Below are the code and all the weights of a small trained network. Each question names an input and a class and asks about switching units off, where a switched-off unit gives its printed mean instead of its output.

import numpy as np


def w(rows, s, z=0):
    codes = np.array(rows[::2]) - 128.0
    scale = np.full(codes.shape[1], s)
    scale[-1] = z or s
    return codes * scale


def norm(h):
    return h / np.sqrt((h * h).mean(-1, keepdims=True) + 1e-5)


def f(y):
    return np.maximum(y, 0)


def log_softmax(a):
    a = a - a.max(-1, keepdims=True)
    return a - np.log(np.exp(a).sum(-1, keepdims=True))


def net(x, mask):
    res = np.array(x, float).reshape(1, 5) / 4 @ E
    u = 0
    for l in range(2):
        y = f(norm(res) @ A[l][:, :-1].T + A[l][:, -1])
        res = res + np.where(mask[u : u + 8], y, B[l][:, -1]) @ B[l][:, :-1]
        u += 8
    return log_softmax(norm(res)[-1] @ U[:, :-1].T + U[:, -1])


A, B = {}, {}
E = w([
[64,148,35],'x0',
[195,175,98],'x1',
[118,199,132],'x2',
[104,187,58],'x3',
[56,128,253],'x4',
],0.0049)
A[0] = w([
[119,232,146,177],'L0N0',
[1,126,175,172],'L0N1',
[108,230,111,206],'L0N2',
[63,119,105,155],'L0N3',
[142,177,112,118],'L0N4',
[87,134,207,101],'L0N5',
[135,133,93,254],'L0N6',
[152,122,167,110],'L0N7',
],0.017,0.003)
B[0] = w([
[255,105,168,214],'L0N0',
[147,150,52,254],'L0N1',
[248,180,170,232],'L0N2',
[89,213,68,192],'L0N3',
[157,228,158,173],'L0N4',
[101,124,115,211],'L0N5',
[208,165,117,199],'L0N6',
[115,93,111,170],'L0N7',
],0.0076,0.008)
A[1] = w([
[100,195,82,96],'L1N0',
[228,159,85,191],'L1N1',
[147,97,154,167],'L1N2',
[246,83,101,252],'L1N3',
[162,126,162,125],'L1N4',
[172,140,86,94],'L1N5',
[178,130,119,103],'L1N6',
[91,73,150,189],'L1N7',
],0.014,0.0036)
B[1] = w([
[78,129,208,161],'L1N0',
[38,79,71,247],'L1N1',
[3,145,147,151],'L1N2',
[5,76,152,248],'L1N3',
[88,205,104,155],'L1N4',
[37,155,102,176],'L1N5',
[183,167,220,168],'L1N6',
[101,102,153,147],'L1N7',
],0.0057,0.015)
U = w([
[235,34,98,2],'0',
[72,192,46,146],'1',
[51,81,161,162],'2',
[252,113,161,145],'3',
],0.014,0.0053)

Each question gives the input, the list of numbers given to net, and the class t.
The units are the neurons (one row each of A and B). Each row of codes is followed by its name. A weight is (code - 128) times the scale printed after its matrix; where a second scale follows, it is the last column's (A, B and U).
mask holds one flag per neuron, layer by layer. A switched-off neuron (its flag False) gives its mean, the last column of its row in B, instead of its output. The means were averaged over made-up inputs and are rounded, as every weight is.
A unit's drop is (log p(t) with every unit on - log p(t) with that unit switched off) / (log p(t) with every unit on - log p(t) with every unit switched off).
The circuit of an input: a set's keep is (log p(t) with only the set's units on - log p(t) with every unit switched off) / (log p(t) with every unit on - log p(t) with every unit switched off). Starting from the 12 units with the biggest drops (on a tie, the unit counted first), units are removed one at a time, each time the one whose removal leaves the highest keep (on an exact tie, the one counted first), for as long as the keep stays at least 0.8.
units of the circuit, in order: the units of the circuit, biggest drop first
unit that matters most: the unit with the biggest drop
k most important neurons: the k neurons with the biggest drops, biggest first
k most important neurons of layer l: the k neurons of layer l with the biggest drops, biggest first
drop of u: that unit's drop, to one decimal
input [-5,8,5,1,-3], class 3: unit that matters most : L0N0
input [3,-1,-7,-5,-7], class 2: units of the circuit, in order : L0N1; L1N3
input [5,2,8,6,-6], class 3: units of the circuit, in order : L0N2; L0N0
input [0,5,-3,1,-4], class 2: units of the circuit, in order : L1N3; L0N1
input [4,1,-6,-5,-5], class 2: 2 most important neurons of layer 0 : L0N1; L0N3
input [6,6,4,7,5], class 3: 2 most important neurons : L0N2; L0N0
input [2,-3,5,-5,6], class 1: 2 most important neurons of layer 0 : L0N1; L0N2
input [3,-7,6,-3,8], class 1: 2 most important neurons : L0N1; L1N3
input [-4,-7,-5,5,5], class 1: 3 most important neurons : L0N1; L1N3; L1N1
input [5,7,3,0,0], class 3: drop of L0N2 : 0.3
input [1,-4,-8,4,5], class 1: drop of L1N3 : 0.2
input [-1,-2,8,6,-4], class 3: drop of L0N2 : 0.3
